Below are the code and all the weights of a small trained network. Each question names an input and a class and asks about switching units off, where a switched-off unit gives its printed mean instead of its output.

import numpy as np


def w(rows, s, z=0):
    codes = np.array(rows[::2]) - 128.0
    scale = np.full(codes.shape[1], s)
    scale[-1] = z or s
    return codes * scale


def f(y):
    return y / 2 * (1 + np.tanh(0.7978845608 * (y + 0.044715 * y**3)))


def log_softmax(a):
    a = a - a.max(-1, keepdims=True)
    return a - np.log(np.exp(a).sum(-1, keepdims=True))


def net(x, mask):
    res = np.array(x, float).reshape(1, 3) / 4 @ E
    y = f(res @ A[0][:, :-1].T + A[0][:, -1])
    res = res + np.where(mask, y, B[0][:, -1]) @ B[0][:, :-1]
    return log_softmax(res[-1] @ U[:, :-1].T + U[:, -1])


A, B = {}, {}
E = w([
[106,198,207,50],'x0',
[247,114,90,58],'x1',
[59,50,124,61],'x2',
],0.011)
A[0] = w([
[79,59,106,63,66],'N1',
[125,127,96,138,76],'N2',
[73,1,144,35,112],'N3',
[61,34,104,38,69],'N4',
[161,175,120,159,75],'N5',
[165,83,96,42,104],'N6',
[119,66,63,167,107],'N7',
[86,45,135,83,69],'N8',
[134,103,101,149,87],'N9',
[189,133,104,99,93],'N10',
[166,213,105,179,77],'N11',
[135,122,132,128,248],'N12',
[175,188,136,187,74],'N13',
[120,201,184,71,92],'N14',
[24,109,136,157,84],'N15',
[95,168,166,44,89],'N16',
[183,134,79,82,96],'N17',
[94,161,143,181,100],'N18',
[163,106,145,119,75],'N19',
[218,136,101,114,91],'N20',
[145,82,98,178,105],'N21',
[175,116,102,50,90],'N22',
[108,78,50,156,105],'N23',
[125,146,160,104,73],'N24',
[158,213,134,152,89],'N25',
[62,155,143,182,67],'N26',
[133,78,93,151,94],'N27',
[121,119,128,147,70],'N28',
[130,143,169,111,117],'N29',
[114,145,126,103,170],'N30',
[126,109,134,120,206],'N31',
[114,169,156,80,75],'N32',
[134,127,47,176,97],'N33',
[137,47,99,194,127],'N34',
[100,184,158,54,123],'N35',
],0.016,0.014)
B[0] = w([
[163,196,153,171,186],'N1',
[126,155,207,93,125],'N2',
[174,196,113,169,253],'N3',
[226,223,140,214,221],'N4',
[178,232,196,180,145],'N5',
[66,77,207,186,205],'N6',
[140,133,141,31,201],'N7',
[175,167,161,167,180],'N8',
[130,149,183,77,143],'N9',
[93,74,167,155,168],'N10',
[203,219,138,195,170],'N11',
[128,74,8,137,235],'N12',
[181,188,144,171,165],'N13',
[170,90,128,41,198],'N14',
[55,60,210,179,197],'N15',
[172,110,153,22,198],'N16',
[55,73,174,152,179],'N17',
[116,96,171,163,163],'N18',
[115,141,200,137,129],'N19',
[106,100,175,164,186],'N20',
[148,119,138,38,180],'N21',
[65,78,198,165,187],'N22',
[157,111,141,60,194],'N23',
[155,132,194,94,137],'N24',
[193,159,146,139,164],'N25',
[72,41,230,171,172],'N26',
[142,142,158,63,165],'N27',
[119,148,241,99,121],'N28',
[142,134,135,93,151],'N29',
[147,107,81,115,168],'N30',
[136,89,34,141,196],'N31',
[148,127,162,71,160],'N32',
[151,142,157,53,180],'N33',
[168,121,129,57,215],'N34',
[145,107,100,64,207],'N35',
],0.011,0.015)
U = w([
[154,130,145,8,124],'0',
[171,198,139,163,137],'1',
[77,80,194,146,129],'2',
[123,93,2,118,247],'3',
[96,141,109,98,62],'4',
[91,147,103,97,62],'5',
],0.022,0.014)

Each question gives the input, the list of numbers given to net, and the class t.
The units are the neurons (one row each of A and B). Each row of codes is followed by its name. A weight is (code - 128) times the scale printed after its matrix; where a second scale follows, it is the last column's (A, B and U).
mask holds one flag per neuron, in row order. A switched-off neuron (its flag False) gives its mean, the last column of its row in B, instead of its output. The means were averaged over made-up inputs and are rounded, as every weight is.
A unit's drop is (log p(t) with every unit on - log p(t) with that unit switched off) / (log p(t) with every unit on - log p(t) with every unit switched off).
unit that matters most: the unit with the biggest drop
top k neurons: the k neurons with the biggest drops, biggest first
drop of u: that unit's drop, to one decimal
input [-8,-8,3], class 0: top 4 neurons => N34, N7, N23, N21
input [6,-5,7], class 1: top 2 neurons => N4, N3
input [-6,-6,-3], class 0: unit that matters most => N34
input [5,-8,8], class 1: top 3 neurons => N4, N3, N1
input [-8,-8,-4], class 0: top 2 neurons => N34, N7
input [6,7,-1], class 2: top 2 neurons => N22, N6
input [-4,-4,0], class 0: top 3 neurons => N6, N34, N22
input [-4,-4,3], class 0: top 4 neurons => N6, N34, N7, N22
input [7,8,2], class 2: top 3 neurons => N6, N22, N17
input [-4,-2,5], class 1: top 2 neurons => N4, N3
input [-5,7,-6], class 2: drop of N10 => 0.3
input [-2,4,3], class 2: drop of N6 => 0.4
input [5,-7,-5], class 2: drop of N26 => 0.5
input [4,-5,-3], class 2: unit that matters most => N26
